Below is a small trained network, with its code and all its weights. Each question gives an input and a class and asks what happens when units are switched off, that is, made to give their printed mean instead of their output.

import numpy as np


def w(rows, s, z=0):
    codes = np.array(rows[::2]) - 128.0
    scale = np.full(codes.shape[1], s)
    scale[-1] = z or s
    return codes * scale


def norm(h):
    return h / np.sqrt((h * h).mean(-1, keepdims=True) + 1e-5)


def f(y):
    return y / 2 * (1 + np.tanh(0.7978845608 * (y + 0.044715 * y**3)))


def log_softmax(a):
    a = a - a.max(-1, keepdims=True)
    return a - np.log(np.exp(a).sum(-1, keepdims=True))


def net(x, mask):
    res = np.array(x, float).reshape(1, 7) / 4 @ E
    u = 0
    for l in range(3):
        y = f(norm(res) @ A[l][:, :-1].T + A[l][:, -1])
        res = res + np.where(mask[u : u + 11], y, B[l][:, -1]) @ B[l][:, :-1]
        u += 11
    return log_softmax(norm(res)[-1] @ U[:, :-1].T + U[:, -1])


A, B = {}, {}
E = w([
[24,141,184,255,192,175],'x0',
[32,168,108,60,161,50],'x1',
[116,107,107,115,108,138],'x2',
[109,92,95,106,97,146],'x3',
[146,20,202,123,172,73],'x4',
[110,115,116,121,100,132],'x5',
[124,126,125,127,123,129],'x6',
],0.0062)
A[0] = w([
[76,126,85,117,165,90,1],'0.n0',
[201,95,167,187,102,158,68],'0.n1',
[223,162,126,163,112,255,125],'0.n2',
[94,148,109,125,166,29,85],'0.n3',
[136,88,107,192,145,158,151],'0.n4',
[40,124,137,170,147,169,136],'0.n5',
[62,234,118,87,79,197,64],'0.n6',
[173,119,190,163,131,211,116],'0.n7',
[195,156,106,110,126,160,238],'0.n8',
[147,177,145,158,132,181,85],'0.n9',
[84,97,128,193,147,110,121],'0.n10',
],0.0084,0.0019)
B[0] = w([
[58,152,164,99,90,149,146],'0.n0',
[51,129,162,110,57,32,201],'0.n1',
[64,83,91,174,71,104,254],'0.n2',
[57,84,72,105,82,131,182],'0.n3',
[31,145,206,136,120,160,177],'0.n4',
[252,186,114,95,199,250,221],'0.n5',
[136,83,73,203,209,106,211],'0.n6',
[31,84,98,141,99,169,205],'0.n7',
[122,121,77,239,99,1,197],'0.n8',
[167,150,87,185,164,123,165],'0.n9',
[207,171,225,24,150,160,185],'0.n10',
],0.0059,0.005)
A[1] = w([
[124,53,246,104,97,131,85],'1.n0',
[173,152,121,107,90,52,99],'1.n1',
[212,98,96,161,123,77,60],'1.n2',
[75,164,43,55,220,106,127],'1.n3',
[208,141,169,202,37,164,140],'1.n4',
[148,106,174,160,253,158,106],'1.n5',
[151,47,246,65,127,101,130],'1.n6',
[111,233,128,32,197,112,130],'1.n7',
[151,188,8,191,96,99,8],'1.n8',
[160,100,64,96,100,69,50],'1.n9',
[11,177,177,142,156,174,147],'1.n10',
],0.0075,0.0012)
B[1] = w([
[116,162,35,142,163,85,222],'1.n0',
[183,136,151,103,104,180,183],'1.n1',
[91,143,145,102,60,174,183],'1.n2',
[91,36,153,209,68,104,225],'1.n3',
[23,41,146,109,138,85,180],'1.n4',
[150,137,100,118,84,182,224],'1.n5',
[108,181,1,172,209,132,245],'1.n6',
[74,61,117,157,57,93,208],'1.n7',
[110,171,116,88,191,90,247],'1.n8',
[205,129,176,119,124,152,216],'1.n9',
[201,93,182,129,41,171,255],'1.n10',
],0.0077,0.0042)
A[2] = w([
[144,140,73,99,130,64,182],'2.n0',
[177,204,125,106,225,166,112],'2.n1',
[67,102,159,106,123,2,127],'2.n2',
[61,157,44,88,194,124,114],'2.n3',
[187,133,144,83,103,190,204],'2.n4',
[129,139,114,177,112,142,165],'2.n5',
[88,131,129,185,141,159,252],'2.n6',
[170,133,137,143,74,37,104],'2.n7',
[131,122,64,128,90,134,178],'2.n8',
[178,147,126,74,108,70,144],'2.n9',
[156,109,65,158,234,94,171],'2.n10',
],0.0097,0.0028)
B[2] = w([
[103,150,147,139,159,176,226],'2.n0',
[102,85,141,150,98,87,178],'2.n1',
[165,135,173,124,85,148,235],'2.n2',
[149,159,87,171,140,85,202],'2.n3',
[166,254,189,95,100,187,185],'2.n4',
[140,138,107,65,130,91,188],'2.n5',
[186,134,148,27,146,81,254],'2.n6',
[142,142,136,94,156,172,213],'2.n7',
[124,111,175,163,210,101,216],'2.n8',
[136,160,172,150,153,205,184],'2.n9',
[86,170,61,139,129,121,225],'2.n10',
],0.0088,0.0055)
U = w([
[201,198,206,78,113,236,220],'0',
[99,178,8,184,195,66,129],'1',
[57,9,173,158,6,52,5],'2',
],0.011,0.0014)

Each question gives the input, the list of numbers given to net, and the class t.
The units are the neurons (one row each of A and B). Each row of codes is followed by its name. A weight is (code - 128) times the scale printed after its matrix; where a second scale follows, it is the last column's (A, B and U).
mask holds one flag per neuron, layer by layer. A switched-off neuron (its flag False) gives its mean, the last column of its row in B, instead of its output. The means were averaged over made-up inputs and are rounded, as every weight is.
A unit's drop is (log p(t) with every unit on - log p(t) with that unit switched off) / (log p(t) with every unit on - log p(t) with every unit switched off).
The circuit of an input: a set's keep is (log p(t) with only the set's units on - log p(t) with every unit switched off) / (log p(t) with every unit on - log p(t) with every unit switched off). Starting from the 12 units with the biggest drops (on a tie, the unit counted first), units are removed one at a time, each time the one whose removal leaves the highest keep (on an exact tie, the one counted first), for as long as the keep stays at least 0.8.
units of the circuit, in order: the units of the circuit, biggest drop first
most important unit: the unit with the biggest drop
top k neurons: the k neurons with the biggest drops, biggest first
k most important neurons of layer l: the k neurons of layer l with the biggest drops, biggest first
input [6,7,0,5,1,-4,-6], class 2: most important unit => 1.n7
input [2,-6,-4,-6,-6,-4,7], class 1: top 4 neurons => 0.n9; 1.n3; 1.n8; 1.n7
input [-7,-8,-5,1,1,3,2], class 2: top 4 neurons => 1.n4; 0.n2; 0.n5; 0.n10
input [8,5,0,0,7,6,6], class 0: top 2 neurons => 1.n10; 0.n5
input [4,-3,-2,1,5,-7,-2], class 1: top 3 neurons => 1.n0; 1.n6; 0.n1
input [5,8,0,-7,7,-7,8], class 2: top 2 neurons => 1.n7; 1.n10
input [-3,-7,5,-4,-6,6,8], class 2: top 3 neurons => 0.n2; 1.n6; 0.n5
input [0,8,-8,1,6,0,-5], class 2: top 3 neurons => 1.n3; 0.n3; 2.n2
input [6,-6,-8,5,-7,-3,0], class 1: 2 most important neurons of layer 2 => 2.n2; 2.n4
input [6,8,-2,-8,-6,-7,5], class 2: top 4 neurons => 1.n7; 1.n6; 1.n3; 1.n10
input [-6,-6,8,-3,-7,2,-4], class 1: 2 most important neurons of layer 0 => 0.n10; 0.n2
input [-2,-1,3,7,-3,3,7], class 1: top 4 neurons => 1.n10; 0.n10; 0.n6; 0.n1
input [0,-5,-7,6,4,-8,-5], class 2: top 2 neurons => 0.n7; 0.n2
input [3,0,-3,6,2,1,4], class 0: units of the circuit, in order => 0.n5
input [6,-4,5,7,5,6,0], class 0: top 2 neurons => 0.n4; 1.n10
input [6,8,4,-3,-7,-4,4], class 2: 2 most important neurons of layer 1 => 1.n3; 1.n7
